Below is a small trained network, with its code and all its weights. Each question gives an input and a class and asks what happens when units are switched off, that is, made to give their printed mean instead of their output.

import numpy as np


def w(rows, s, z=0):
    codes = np.array(rows[::2]) - 128.0
    scale = np.full(codes.shape[1], s)
    scale[-1] = z or s
    return codes * scale


def f(y):
    return np.maximum(y, 0)


def log_softmax(a):
    a = a - a.max(-1, keepdims=True)
    return a - np.log(np.exp(a).sum(-1, keepdims=True))


def net(x, mask):
    res = np.array(x, float).reshape(1, 8) / 4 @ E
    y = f(res @ A[0][:, :-1].T + A[0][:, -1])
    res = res + np.where(mask, y, B[0][:, -1]) @ B[0][:, :-1]
    return log_softmax(res[-1] @ U[:, :-1].T + U[:, -1])


A, B = {}, {}
E = w([
[144,116,120,124,138,122,121,141,121,136],'x0',
[131,148,148,124,144,127,151,126,132,108],'x1',
[100,110,103,87,115,135,95,231,169,23],'x2',
[86,44,161,103,178,185,155,120,180,181],'x3',
[119,117,100,134,117,117,107,139,132,163],'x4',
[112,123,42,63,65,149,250,180,94,172],'x5',
[120,102,114,129,116,151,112,105,110,101],'x6',
[121,109,115,134,113,136,110,124,120,132],'x7',
],0.013)
A[0] = w([
[173,122,123,157,211,172,106,66,142,178,151],'n1',
[122,175,82,42,81,101,141,223,92,81,117],'n2',
[160,91,165,182,146,109,129,63,190,163,140],'n3',
[111,80,137,87,142,198,153,151,198,140,194],'n4',
[173,170,138,196,130,157,181,34,17,223,127],'n5',
[137,114,88,128,130,134,181,92,154,134,57],'n6',
[112,74,99,65,92,96,251,129,71,144,115],'n7',
[184,225,68,201,102,38,96,85,61,87,78],'n8',
[82,25,153,92,179,197,176,155,213,160,16],'n9',
[160,176,145,134,157,148,95,235,108,135,133],'n10',
[108,115,78,118,150,169,161,168,165,102,61],'n11',
[168,192,121,159,94,94,90,141,47,111,172],'n12',
[121,161,198,200,162,125,2,141,156,103,189],'n13',
[112,192,111,52,57,148,111,145,157,126,117],'n14',
[122,99,202,195,167,169,121,80,156,162,139],'n15',
[102,89,147,127,120,133,100,197,206,78,183],'n16',
[92,90,249,153,219,149,107,20,110,216,145],'n17',
[155,110,40,176,81,140,167,173,98,55,127],'n18',
[141,213,79,144,62,159,165,174,75,80,112],'n19',
[87,154,172,174,167,93,45,157,105,91,37],'n20',
[66,76,199,184,171,134,74,93,145,145,132],'n21',
[106,127,103,32,101,182,205,124,61,189,5],'n22',
[115,100,119,94,135,151,81,213,247,55,35],'n23',
[157,87,114,130,111,155,144,131,210,139,158],'n24',
[131,122,81,118,145,139,86,144,166,161,122],'n25',
[130,131,179,184,151,76,24,139,158,87,67],'n26',
[167,75,162,96,199,98,119,171,136,196,125],'n27',
],0.0087,0.012)
B[0] = w([
[101,113,177,94,132,88,90,88,132,168,193],'n1',
[144,119,223,78,115,52,62,102,64,144,230],'n2',
[166,82,184,144,146,113,60,109,68,112,187],'n3',
[161,97,163,166,173,116,176,127,229,61,225],'n4',
[105,199,37,99,156,235,247,198,175,127,238],'n5',
[162,76,187,139,158,101,109,116,201,103,141],'n6',
[140,180,61,147,74,199,255,137,115,95,234],'n7',
[172,88,72,229,206,210,196,149,210,37,212],'n8',
[104,206,56,104,25,173,228,200,90,149,193],'n9',
[115,123,156,107,137,129,82,96,139,130,169],'n10',
[122,145,148,89,84,114,59,113,38,201,160],'n11',
[108,240,116,140,65,210,182,139,154,153,211],'n12',
[183,124,106,178,145,192,164,163,207,125,254],'n13',
[92,80,156,73,157,119,117,131,120,129,174],'n14',
[89,76,160,106,155,94,94,97,114,123,197],'n15',
[134,216,43,52,65,160,209,151,123,201,225],'n16',
[108,39,204,119,120,82,102,68,89,121,243],'n17',
[128,130,164,123,125,60,86,132,98,155,201],'n18',
[92,88,182,110,100,71,30,84,36,163,204],'n19',
[93,222,73,68,92,109,204,160,68,220,173],'n20',
[93,91,188,101,150,119,57,163,170,142,200],'n21',
[151,64,152,216,218,200,143,144,202,90,195],'n22',
[206,58,97,217,189,226,207,182,175,95,198],'n23',
[125,155,162,125,172,154,87,104,143,116,174],'n24',
[112,160,110,122,157,100,128,110,144,100,147],'n25',
[101,239,30,109,99,189,232,178,62,134,202],'n26',
[110,156,106,158,153,116,137,97,115,133,167],'n27',
],0.0072,0.016)
U = w([
[178,89,101,206,160,176,144,147,202,125,194],'0',
[150,165,62,109,91,169,161,153,111,147,2],'1',
[149,83,155,97,122,5,69,110,93,143,229],'2',
],0.013,0.00052)

Each question gives the input, the list of numbers given to net, and the class t.
The units are the neurons (one row each of A and B). Each row of codes is followed by its name. A weight is (code - 128) times the scale printed after its matrix; where a second scale follows, it is the last column's (A, B and U).
mask holds one flag per neuron, in row order. A switched-off neuron (its flag False) gives its mean, the last column of its row in B, instead of its output. The means were averaged over made-up inputs and are rounded, as every weight is.
A unit's drop is (log p(t) with every unit on - log p(t) with that unit switched off) / (log p(t) with every unit on - log p(t) with every unit switched off).
The circuit of an input: a set's keep is (log p(t) with only the set's units on - log p(t) with every unit switched off) / (log p(t) with every unit on - log p(t) with every unit switched off). Starting from the 12 units with the biggest drops (on a tie, the unit counted first), units are removed one at a time, each time the one whose removal leaves the highest keep (on an exact tie, the one counted first), for as long as the keep stays at least 0.8.
units of the circuit, in order: the units of the circuit, biggest drop first
top k neurons: the k neurons with the biggest drops, biggest first
drop of u: that unit's drop, to one decimal
input [7,-3,-8,6,-3,7,6,-7], class 0: units of the circuit, in order : [n22]
input [4,7,2,-5,5,-4,6,-5], class 1: top 4 neurons : [n26; n20; n4; n22]
input [-2,1,4,7,-4,3,-5,6], class 1: top 2 neurons : [n9; n16]
input [-4,7,-3,-6,6,0,-4,1], class 0: top 4 neurons : [n8; n16; n26; n9]
input [2,-4,-1,5,-3,7,8,-7], class 0: top 3 neurons : [n22; n4; n16]
input [-7,1,4,7,0,2,1,-1], class 1: top 3 neurons : [n9; n16; n8]
input [-6,1,4,-7,8,-6,-7,3], class 1: top 2 neurons : [n26; n20]
input [6,3,0,-6,6,-1,-8,-7], class 0: top 4 neurons : [n8; n16; n9; n7]
input [-4,-3,-4,-6,-5,-2,-4,-8], class 0: top 2 neurons : [n8; n16]
input [4,6,7,-2,2,-5,-2,-8], class 1: top 2 neurons : [n26; n16]
input [3,1,-3,-5,1,0,1,-2], class 0: top 3 neurons : [n8; n16; n26]
input [4,1,8,-2,-5,-5,4,6], class 1: top 2 neurons : [n16; n26]
input [3,-1,3,-8,-4,-8,-8,-8], class 1: drop of n20 : 1.7
input [8,4,7,-2,2,7,-5,-4], class 2: drop of n10 : 0.0
input [-8,1,-7,4,-4,-5,3,-6], class 2: drop of n17 : 0.1
input [1,4,0,-8,-5,0,0,7], class 0: units of the circuit, in order : [n8]
